Each row of numbers belongs to one of the elements below and depends on some of the facts about them. Some rows are named. Which element is each other row?

How the elements are related:
grodi: χ mulur,stosavis
briskek: λ skostogru,feklar
pebek: λ liradis,fluklur,feklar
vasin: χ floso,korel,kadrebro,keflilik
ruro: χ fafla,keflilik,duna
stusis: λ skunon
fluklur: χ pabron
loto: λ drimu
mupal: χ giklipom,tabrir
plutor: λ feklar
bugratar: χ stuke,fedo
mulur: λ brenur
kleflan: χ trabri
finage: χ klugrevum,pibro
ladubun: χ stusis
fleste: χ batroklen
lasteskun: χ fepar,tisel
faskomem: χ tisel,fubefla
stedos: λ tustam,briskek
veklivo: χ stebror
stoplor: χ nanol,gufal,nilufak
fafla: λ liradis
voklak: λ fafla,klomu
duna: λ brese
dunonin: χ bogum
klidropul: λ tisel,drosen,kadrebro; χ korel,stumulis,nilufak
dravi: χ bebeklil
fleskotras: χ vipel,pebek
neplim: χ fubefla
giklipom: λ fufas,kadrebro,feklar
bruzi: χ zodak,radegrur,bebeklil
vaklel: λ brenur,stuke,pebek; χ logu
drumu: χ skozar,tustam,nanol
muklogro: χ floso,bebeklil
kestidan: λ logu
dogo: χ dutror,stama,tabrir
sufik: λ stusis; χ zodak
vubi: χ treplel,batroklen,stedos,bidrumun
teplun: χ drosen,stama,ribe
garor: χ floso,fafla,pibro,lezemen
vesebru: χ korel
niper: λ skostogru,feklar
voleta: χ zitris,tustam
plumun: λ kadrebro
flemun: λ skostogru
rozen: χ logu
klaske: λ nanol,feklar; χ dutror
desken: χ rotru
liradis: χ bronun
farum: λ fluklur,feklar; χ brizigris,kadrebro
stovu: χ kestidan,nilufak
gotruran: λ fugram
drimu: λ fafla,feklar
flupatre: λ peskel,fafla
kabrok: χ skunon,batroklen,tofli
klelal: χ flemun
stilar: χ plumun
nanol: λ skostogru
rosal: λ pomar,bruzi,fluklur; χ subo
plazaskos: χ skunon
skostogru: λ liradis
fulegruk: λ satun,feklar
flazol: λ skunon,farum,plumun
lizerir: χ plutor
fufas: λ stusis,feklar; χ plikavir,stosavis
drosen: λ brese
kirum: χ tofli
kebik: χ drosen,totra,mulur
vamuk: χ fedo
tisel: λ pomar
skozar: λ stusis,skostogru
stelegri: χ floso
pofli: χ patrelis
logu: λ feklar
peskel: λ fluklur,skostogru

Known rows:
grodi: [-1 -2  2  6 -2  7  3  0 -3 -7  0  6  0  0 -4  2 -6  5 -3 11 -2 -1  5  0
  5  6  8 -6 -3  1 -5 -1  1  2 -4]
kirum: [  7  -2   3   4  -2   4   1   5  -2   3  -2   9  -2   4  -1   4  -7   1
  -6   7 -11   0   5   1   2   0   4  -9  -3   1   0   0   1   0   3]
peskel: [ -4   0 -23  -3   0   3  -3 -10  -2   8  -5  -6   3  -7  -2   0   2  -7
 -11 -23   9   8  11  -2  -1   2  -3   3   7   3   8   5  -7   9  11]
fafla: [-14  -1  -2 -10  -2   7  -4  -1 -11  -4 -14  -6  -3   0 -12   8   9  -4
   6  -4 -13  -5   9  -1   6   5 -32  -9  -1  -1  16   7   4   3  19]
fufas: [ 18   2  -3 -11  -2  19   3   0  -1  -2  -4  -6   1  -1 -10   0   0  16
 -11  29   4  -6  -2   7  -4   5  15  -3  -6  -3  -6  -3  -1  -1  -7]
bruzi: [ -2   4   9   5  -2  -2 -11  -3  -3   0   9   3   1   2   0  12  -3   9
  -3  -6   0  -2  -7   2   0   5  14 -12  -7   6  -1  -3   0   5  -3]
zodak: [-2 -1  2 -1  0 -4 -6  0 -5 -1  7  1  0  6  0  1  0  4  0  3  2 -1 -7 -3
  2  3  1  0  0  5 -1 -1  5  4 -2]
brese: [-1 -5  7 -2  1 -5 -4  3 -7 -2  5  7  2 -5 -1 -8 -2 -4  2 -7  2 -3  7  0
 -6  4 -9  9  4  0 -5 -9  0  1 -8]
farum: [  7   1  -9  -8   0   9   4   0  -4  -5  -5  -3   0 -11  -6   7  -7   6
 -13   3  11   3  -5  10   2  -4   8  -8  -7  -5   1   5 -17   5   1]
plumun: [ -8   7 -12  -8  -1  -1 -10   1 -11  -3  -1   1  -3   2   6 -16   6  18
 -13  30  13  -2  10  -2  12  12 -11 -12   2   1  -4   1   7  -7  16]
patrelis: [-1 -3 -3 -1  0  1  0  2 -4 -4  3  2 -2  4  0 -3 -1 -2 -1  7  2  0 -2 -4
  4  1 -3  4  1  2  0  0  4  3  0]
totra: [-1 -3 -3 -1  0  1  0  0 -4 -5  3  2 -2  3  0 -4 -2 -2 -1  7  2 -1 -1 -4
  4  1 -3  4  1  2 -1  0  4  3 -1]
pomar: [-6  0 -9  0  0 -3 -2 -1 -6  0  5  1 -5 -2  3 -4 -6 -5 -2  7  7  1 -2 -2
  6 -1 -1  2  0  1  0  1 -1  4  2]
plutor: [ 12  -3  -4 -16   2   7   3   5  -6  -8  -2  -7   5  -2  -5  -3   2  15
 -11   8  10   2 -11   3   0   0  -5   1  -3  -2  -4   2  -4   2   1]
trabri: [-1 -3 -3 -1  0  1 -1  2 -4 -4  3  2 -2  4  0 -4 -2 -2 -1  6  2 -1 -2 -4
  4  1 -3  4  1  2  0  0  4  3  0]
kabrok: [ 14  -2   5   4  -2   2   1   8  -2  10  -4  11  -3   5   0   4 -11  -1
 -10  10 -20   0   6   1   1  -3   2 -11  -3   1   2   1   3  -1   9]
briskek: [ 14  -4 -13 -11   2  11   2   0  -1  -5  -6  -6  11   0  -3  -3   8  13
 -18 -15  10   6   2  -2  -5   4  -5   3   4   2   1   3  -3   4   6]
bidrumun: [ 1 -3 -3 -1  0  0 -1  2 -4 -2  3  3 -2  5  1 -4 -2 -3 -1  6  0 -1 -1 -4
  3  0 -4  4  0  2  1  0  4  3  1]
flemun: [  3  -2 -18  -4   0   8  -3  -6   0   4  -6  -2   7   1  -1  -4   9   2
 -13 -20   6   5  15  -6  -5   8  -5   5   8   5   5   1   1   5   9]

Name these rows:
No name comes twice in this set of rows, the named rows included.
[ -3  -1 -10 -12   2   3   2  -2  -8  -2  -6 -10   1  -7  -9   6  -1   1
  -5  -4   4   5  -7   4   4  -3 -11  -3  -2  -2   7   9  -9   7   9]  pebek
[ -8   4 -12   1  -2   1  -2  -6  -5   6  -2   0  -4 -12  -3   4  -9  -2
  -8   4   7   3   6   7   4   2   9 -10  -2  -2   2   3 -13   4   3]  rosal
[ -2   0  -3  -9   0   2  -4   0  -8  -1  -2  -2  -1  -1  -4  -4   3   3
  -2   9   2  -3   3   0   1   4 -11  -1   1   0   2   0   2   1   5]  loto
[ 2 -1 -7 -7  0  2 -3  0 -5  2 -1 -1  0 -1 -1 -6  1  2 -7  4  3 -1  6 -1
  0  4 -7  1  3  1  1 -1  2  2  6]  stedos
[ 11  -2   4   4  -2   3   1   7  -2   7  -3  10  -3   4   0   4  -9   0
  -8   8 -15   0   6   1   2  -1   4 -10  -3   1   1   0   2   0   6]  fleste
[ -2   2   6  -2   0  -4 -12  -2  -5  -4  11  -1   0   4   3   4   2   3
  -2  -8   1  -4 -10  -3   0   2   1  -2  -5   6   0  -3   5   5   0]  bebeklil
[ 12  -3 -12 -11   2  10   2   0  -1  -4  -5  -6   9   0  -3  -2   7  11
 -16 -11   9   5   1  -1  -4   4  -5   3   3   2   1   3  -3   4   6]  niper
[ 1 -1  0  4 -3 10  1  3 -1 -9 -1  8 -5  1  0  2 -4 -1 -4  2 -1 -3  7  0
  3  1  3 -4 -5  0  1 -2 -2  1  0]  ruro
[ -2  -3   3   7  -2   9   6  -4  -4 -11   0   4   0  -5  -7  -2  -8   3
  -5  16  -3  -2   8  -1   6   7   9  -6  -4   2 -10   0   2   3  -4]  dogo
[ -4   0  -7   6  -2   3   2  -2  -2   0   1   4  -3  -4  -2   7 -10  -3
  -4   0   2   3   0   3   5  -1  11  -6  -3   0   1   2  -9   5  -1]  fluklur
[-18   4 -25  -4   0  -2  -8  -2  -7   8   8  -2  -5 -12   4  -5  -3  -1
  -7   6  10   1   1   7   7   5  -4   1   4  -3   7   0  -5   0   5]  tisel
[ 10  -2   0  -5   0  14   6  -1  -4 -12  -6  -2   7  -8  -9   0  -3  17
 -15  10   4   1   3   5   1   7   6  -8  -5  -1 -10   1  -5   2  -1]  klaske

The same elements again, as new rows of numbers:
Named rows:
fleste: [  2 -18   0   6 -14 -10  -5  -4  -1  -5  17  -4   3 -13   8   8  -1   1
  -1   1 -11   9  -4 -20   4  26   5   5   7   0   1   2 -14   5   5  13
 -16   8 -19   1 -10  -6   4  12  15   2  -8]
rozen: [ 12  20   0   2   9   6  14  -3  -5   8  10   5  13  -7  -7  21  -4 -21
  -3   0  -3   7  10   6   4  32  13  13  -8   3   5  -8 -14 -22 -23 -13
  17   0  26  -2 -15  -1 -11  18  13  14 -25]
stumulis: [  9  -3   1   1  -2  -1  -6   3  -2   3  -2   5  -5   0  -2   2   0   2
   4   1   1  -4   9 -14   1   1  -5  -2   0   5   1   7  10   2  -3  -5
  -2  -4   2   7   2   3   1   1  -4   4   0]
stedos: [ -7  -2  -6  -7 -11  12   2  15   2   2   8   2   6  29  -5   0 -10   2
   9  33  -3   8  -2   1  -4 -11   1   6 -10  12  -3  11  -5  11   2  -1
  10   4 -14 -24   7   2   1  -2  15  -5  10]
fulegruk: [ -5   6   5   0 -11   7   1   2   0   3   7   1   2  33  -7  -7  -6   0
   8   9  12  11 -16  13 -15  -8   3   7 -10 -11   1   3   5   5  -2  -7
   3  -8 -21 -19   3  -8   3  -4   1   0  11]
satun: [-10  14   7   8   2  -5   2  -9   1  -2   3  -3   0  18 -10  -7  -4   4
   3  18  19   3  -6  11  -4   6  -6   0  -5  -4   3   1  -3   7  -4   0
  10 -19 -26  -1   1   3   6 -15  -6   3  -1]
fugram: [  7   1  -4   1   3  -5  -6  -3   2   1  -4  -1  -1  -7   0   1   1   4
   3   6   2 -11  13  -9   5   8  -7  -4  -2   9   0   4   1   3  -2   3
   0 -10   2  10  -2   4  -1  -2  -4   3  -8]
gotruran: [13 -7 -6 -6 -9  4 -8  6  1  6 -2  4 -1  3  2  0  0  0  7 -5 -6 -6  7 -8
 -2 -1 -1  0 -6  6 -1  4  7  2  0 -3 -6 -3  7 -2 -2 -5 -5  8  0  1  0]
bronun: [10 -2 -3 -1 -2 -1 -5  0  1  3 -3  2 -1 -2  0  0  0  2  5  1 -1 -8  8 -8
  0  4 -3 -2 -3  5  0  4  4  1 -1  0 -4 -7  3  4 -2 -1 -2  2 -2  1 -3]
tisel: [  2  -8  29   6  14   1  10 -33  -4  12 -13  -8   3 -10  -4  -8   3   1
  -5   3 -16  -2  -6   3   0 -29  -1 -23   0   8  -3   9  -2 -12   4   0
   8  10   5 -18  10  -2   6   9  -5 -17   2]
zodak: [  9  -6  -5   8  -2   2  -4   7  15   0  -8   3  -6  -5  -9 -14   1   0
   1  12 -14  -2   5  -2   5   6   0  -3  -3   4  -4 -11  10   1   2   0
  -3 -11   6   4  -2  -1  -4   5  -5   6  -3]
veklivo: [ 0 -4 -2  0 -3 -1 -3  1  0 -4  2  5  2 -5 -1  3  2 -4 -4 -9 -5 -6  4 -5
  3  6  3  0  3  1  3 -2 -1 -2  1  2  2 -3  6  6 -3 -6  0  5  4  0 -3]
fubefla: [ -2   8  -4 -10  -8   5 -13 -25   8  12   4  -2  -1  -7  -1  -8   0   9
  -6  -8 -13 -28   5   0   4  -6   4  -8  -1   7   3  14   9  -1  -1   1
  13  -6   6   0   6  -8   8  12   3  -6  -4]
brenur: [ -2  25 -11  17   2 -27  14 -22   2  -7 -11   3  -8   2   5  -6   9  18
   0  19   2  -4  -1  16  -9  12 -10  23   0   4   7  -6   3 -11   0  -6
 -26   2   0  13   5  15   7 -10 -14  -9  -4]
rotru: [10 -1 -3 -1 -2  0 -6  0  1  4 -3  1  0 -2 -1  0  1  2  5  1 -2 -7  8 -7
  0  3 -3 -2 -3  5  0  3  4  1 -1  0 -3 -7  3  4 -2 -1 -2  2 -2  1 -2]
bidrumun: [ 11  -3  -3  -1  -4  -2  -6   0   1   4  -2  -1  -1  -3   2   0   0   3
   6   3  -2  -4   7 -10  -1   6  -4  -2  -3   6  -1   4   3   3  -1   1
  -7  -5  -1   2  -2  -1  -2   3  -1   2  -5]
stoplor: [ -1  -9   8  12  -1   0   0  11  -2  -9   9  15  -8  -4 -10   6   3  -3
 -10  -3  -4  -1   4 -23  11   3   7   0  12  -2   6   3  16  -6  -3  -9
   6   3   6  18   7  -1   9   4  -1   7   8]
drimu: [-13  16   1   2   2  15   1   4   7   9   9 -11   2  10   1  -1  -9   5
  14   2  13  14  -7  20 -16  -7  -2   1   3 -31   0  -3  11   0 -11   2
  -5  -2 -17 -11  10   0   2  -6  -4   3  12]
muklogro: [-10 -12 -14 -17  -9  -1 -13   3   6 -14 -23   2  -6 -12   0 -26  -6 -32
 -13 -25 -21  21   4  12   5   4  -9   7   5   4  -1 -26  -8  13   0   0
   3  -3   6   5  -5  10  -3  -1   8   6 -15]

Which element is each row?
No name comes twice in this set of rows, the named rows included.
[ 14 -19  35  14  17  -2   9 -13 -11   3 -16  -2   9  -1  -8  -1   3  -9
   5  -8   2   6  -5  -1  -8 -21  -7 -24  -4  -1  -2  -2  -6 -10   5   2
  -2 -11  -2 -13  -2 -10  -3  -1 -12 -10   2]  drosen
[  5  -3  15  -3  -4   7   7   4  -7   7   2  -4   0  26  -2  -7  -2   1
   4  -5  18  13 -29  13 -12 -21  11  -3 -12 -12  -7   1   4   2   7 -11
   3   1 -14 -24  -4 -12  -5  -1  -8   1  15]  giklipom
[-21  24  -5  -4  15  10   0  -1   5   7   3 -20   1 -11  10   5  -9   6
  14   1  14  14   6  22 -12  -4 -13  -1  12 -29  -1  -4   3  -1 -15  12
  -7   5 -11   0  13  17   2 -15  -4   1   5]  fafla
[-22  22  -8   0  17   2  10   4   5  -2   4 -15  -1   3   0   1  -6  16
  -1  43  14   3   1  12  12  -3  -4  -1   1   5  -7   6 -11  11  -1   8
  17  10 -13  -2  11  25   1 -20   1  -1   3]  skostogru
[ 10 -12  36  17  21  -8   5 -23  -8   2 -15  -6   4 -11 -11  -4   2  -8
   3   4   2   6   4  -6  -2  -7 -13 -25   0   3   0   0  -8  -6  -2   5
   3 -16 -10  -1  -1   1   4  -5 -14  -5  -7]  brese
[-15  10  -2   3   4   7   8  14   5  -1   9  -2  -2  16  -6  -1  -6   9
   1  35   8   7  -4   4   5  -9   2   2  -1  -1  -4   7   2   8  -1  -3
  15   7 -13  -8  12  13   5 -11   3   2  13]  nanol
[-22   1  -4  -5  -3  10  11  22  -2 -12  11   5  13  31  -2   8   0   0
  -1  -3  13   0 -19  23  -9 -15  12   8  -4 -11   2  -7 -11  -2  11   4
   9   0  -3 -17  -1 -17  -2 -10  10  -8  20]  klaske
[ 17 -21  30   6   5   4   1 -12 -11   8 -12   0   7   2  -6  -3  -1 -13
   9 -11  -5  11  -1  -6 -12 -18  -8 -17  -4  -1   0   3   1  -7  -1  -2
  -5  -8  -3 -16   0 -11   0   7  -7  -7   1]  duna
[-15   9  -4 -12 -11   6 -13 -34  10   9  10   0   0 -12  -1  -8   2   5
 -18 -20 -21 -33   1   5  10  -5  14  -8   6   4   7  12   6  -6   1   3
  24  -1  11   1   7 -14  14  18  12 -10  -4]  faskomem
[ -7  -5 -10 -26  -7  -5 -14  -5 -12  -5 -13   1   3  -7  11  -3  -5 -23
  -5 -35  -1   7   8   3  -3   0 -11   6   4   5   4  -4 -14   9  -3   1
   3   1   4   4  -5   8   0  -4   9  -3 -12]  garor
[-11  18  -3   3  15  12  -3   1  10   9   6 -16   0 -18   6   6  -6   8
  14  -2   8   5   8  13  -8   3  -9  -6  12 -32  -1  -6  11  -3 -15  13
 -10  -1  -7   7  10   8   0  -8  -8   5   3]  klomu
[  4   5   5   1  11 -17   7  -9  -6   4   8 -24 -13 -12  11  -4   4  20
 -10  12  27   8 -24  -2  16  11  10  -7  -1   0 -15   6 -13  15  13   3
   4  17 -25   2 -13  13  -5  -8 -12  12  -4]  skunon
[ -1  -4  -4  -3  -2   7   6  18  10  -1   4  -5 -14   0  -3 -18   3   3
 -19   0   3  11 -30  11  17  -4  27  -2  -4  -6 -15 -15   5   9  15  -9
  16  16   2  -6 -10  -3 -10   5  -4  16   8]  sufik
[ -1  -3  -4  -8  -3  -2  -6  -2  -4  -3  -1   2   3  -5   3   4   1  -8
  -4 -17  -2  -4   5  -2   0   4  -3   2   2   3   4  -1  -6   1   0   2
   1  -2   6   5  -4  -3   0   2   6  -2  -7]  finage
[  3 -31  48  14   5   4  12   2 -25  -4  -2  16  -5   6 -11   5   2 -23
 -10 -23  -4  32 -18 -25  -3 -34   8 -11  14 -11   2  10  15 -14   0 -22
   6  23   1  -8  13  -2  15   9  -4  -1  22]  klidropul

The same elements again, as new rows of numbers:
Known rows:
neplim: [  4  -6 -10 -11 -13  22  -5  -7   6  -4  -5  14   2  -3  15   2  -1  -8
 -14   3  28  13 -11   8   1  -6  -7  -5  13]
klidropul: [-11   8  21  -7  -2  14  14  -8  22  -6 -52   1   8  -1  12  -4 -18   4
   0   9 -20   9  10 -15  21   7 -10  23  -9]
stovu: [ -3  -5 -18  -6  -2  12   0  -5  12   6  -6   1   6   8   3   4 -13  -3
  -6   2  -8   8  -3   9  10   0  -5   3 -16]
keflilik: [-2  5 -9 -6 -4  0 -2  3 -5 -2  3  5  5  6  3  4 -7 -2 -5  0  0 -5 -6 -2
  6 -3 -2 -8  3]
pofli: [ -1   3 -15  -3  -7   5  -2  -3   1   6  -2   5   1   7   5  -4  -3  -5
  -4   5   3  -2  -4   2   5  -1  -5  -4   0]
satun: [  9   6   5  -8   8  -6  -4  16   6 -11   3   8 -10  -1  -5  -1  15   3
   0  -5  -2  -4  -2  -7   3   4  -3  11 -10]
stuke: [  5 -11  10 -11 -17  -7   2   5   9   9  13  24   6  -6 -11   5  11   2
  15  -1  -7 -12 -19  10  -8   3  11   4 -21]
nilufak: [ -3  -2 -12  -8  -3   7   0  -1   7   3  -3  -2   4  11   2  11 -12  -2
  -7   2  -8   2  -5   8   8   0  -1  -1 -12]
pibro: [ -1   6 -10  -5  -5   0  -2   2  -5  -1   3   5   3   6   3   3  -4  -4
  -6   2   4  -7  -6  -3   4  -3  -2  -9   6]
klelal: [ -1   2 -14  -3  -6   5  -2  -3   1   4  -1   4   2   6   5  -4  -3  -6
  -4   5   4  -2  -4   2   5  -1  -4  -4   0]
niper: [  0   5  18   3  -9  -4   1  16   6 -17  -3  -1  -4   0  -8   1  13  -3
   2  -4 -19   6   6  -4   2  11 -10  28  22]
bugratar: [ -2   2 -17  -3  -6   6  -3  -6   4   7  -5   3   0   6   8  -7  -2  -7
  -3   7   6  -4  -3   3   4  -1  -3   0   2]
mupal: [ -4   4 -19  -2  -5   1  -6  -7   2   8  -8   1  -1   5   8 -12  -1  -9
   0   6   5 -11  -2  -2   3   2   0   2   4]
lasteskun: [  3  -3 -11  -9 -10  17  -4  -5   5  -1  -3  11   2   0  12   1  -1  -7
 -11   3  21   8 -10   7   2  -6  -7  -4   9]
liradis: [  5  -7   5   2  -6   3 -16   3   7 -10   7  -1   3  -7 -20  -9  20 -16
   7   9  -2   8 -16   6   2   4  -5  11 -18]
fugram: [  1   2 -13  -6   0   4  -4   1  -3   1   5   0  -1   8   0   6  -5  -7
  -5   3   8 -11 -12   5   3  -5   0 -13  -3]
plutor: [  3   6  17  -4  -3  -8   2  18   7 -14  -5   7  -8  -1  -1  -1  16   3
   1  -4 -14   2   6  -8   3  10  -7  25  10]
dinur: [-1  4 -8 -6 -5  0 -1  2 -1  2  2  1  0  8  4  5 -4 -6 -6  5  3 -6 -6  2
  4 -2 -2 -7  2]
totra: [-2  4 -8 -7 -4 -1 -1  2 -2  1  0  1 -1  9  5  4 -3 -6 -5  5  4 -9 -6  1
  3 -1  0 -6  3]

Which element is each row?
No name comes twice in this set of rows, the named rows included.
[  0  -4  25  -2 -20  -8   4  10  10  -6  -1  11   5  -5 -11   3  14  -2
  10   2 -18   2  -5   2  -2   8   0  21   3]  pebek
[  2   9  14  -5  -4 -10   4  19   7 -13  -3   8  -8   1   3   1  14   8
  -1  -4 -16   5  12 -11   3   9  -8  25  12]  fulegruk
[ -6  -3 -24  -5  -1  11  -4  -5   6   2  -3   6  13   2   3  -1 -16   1
  -5  -6  -9   7  -4  -1  13   1  -5   2 -13]  vesebru
[ 10   5  24  21  -6  34   3  -5  12  16 -13 -13   1   0 -27 -10  -3 -15
   4  26   2   7  -5  11   4 -11  -4  -3 -18]  bruzi
[ -1  -1 -14  -5  -5   9   0  -3   6   6  -5   0   2   8   5   1  -7  -5
  -4   6  -1   2  -4   7   6  -2  -4  -1  -7]  drumu
[  8   6  19 -11  18   8   2   7   1 -14 -23   9  -8  -7   3 -12   6  -4
   7   8   5 -17 -17 -14  10  10  -2  -5 -14]  kadrebro
[ 17   0   8  -9  19   0 -14  17   5 -16   6   5 -14  -8 -18  -5  24  -5
   8  -4   4 -10 -19  -2   2   6  -2   7 -28]  feklar
[  1   9  27  -4  -5   9   0  -7   8  -5 -28  -7  -1  -2 -17   2  -2 -15
   9  15  11 -17 -18  -3   6  -7   0  -5 -14]  pomar
[  7 -14   6 -13 -15  -7   2   5   8  11  16  27   7  -6 -12   5   9   4
  16  -2  -4 -14 -23  10  -9   2  14  -1 -28]  brenur
[ -2  -8   8  -9 -26 -12   9   2   9  14   7  26   8  -3   1   4   7   6
  14   0 -13 -10  -8   6  -9   5  11  12  -4]  mulur
[ -4  21  22 -11  -4  -4   8  -1   4  -6 -34   0  -4   5  12   1  -4   0
  -6  14   6  -8   7 -21  12  -7  -4   0   3]  duna
[  4  -3  -3 -13 -11  14  -3  -2   3  -8  -1  10   0   0  12  10  -1  -8
 -15   2  24   5 -12   7   1  -6  -4  -8  13]  fubefla
[  0  -2  15   1  -4   7   3   7   6 -12 -13  12   4  -8  -3 -15   8  -3
  11   1 -15   1  -7  -6   6  17  -8  19   8]  farum
[  8  30  -3  -3   9 -16  11  12   6 -21  11  10  -1   5   4  -7  27   8
  20  -5 -14  -7  -8  11   9  -5 -19   4  -1]  logu

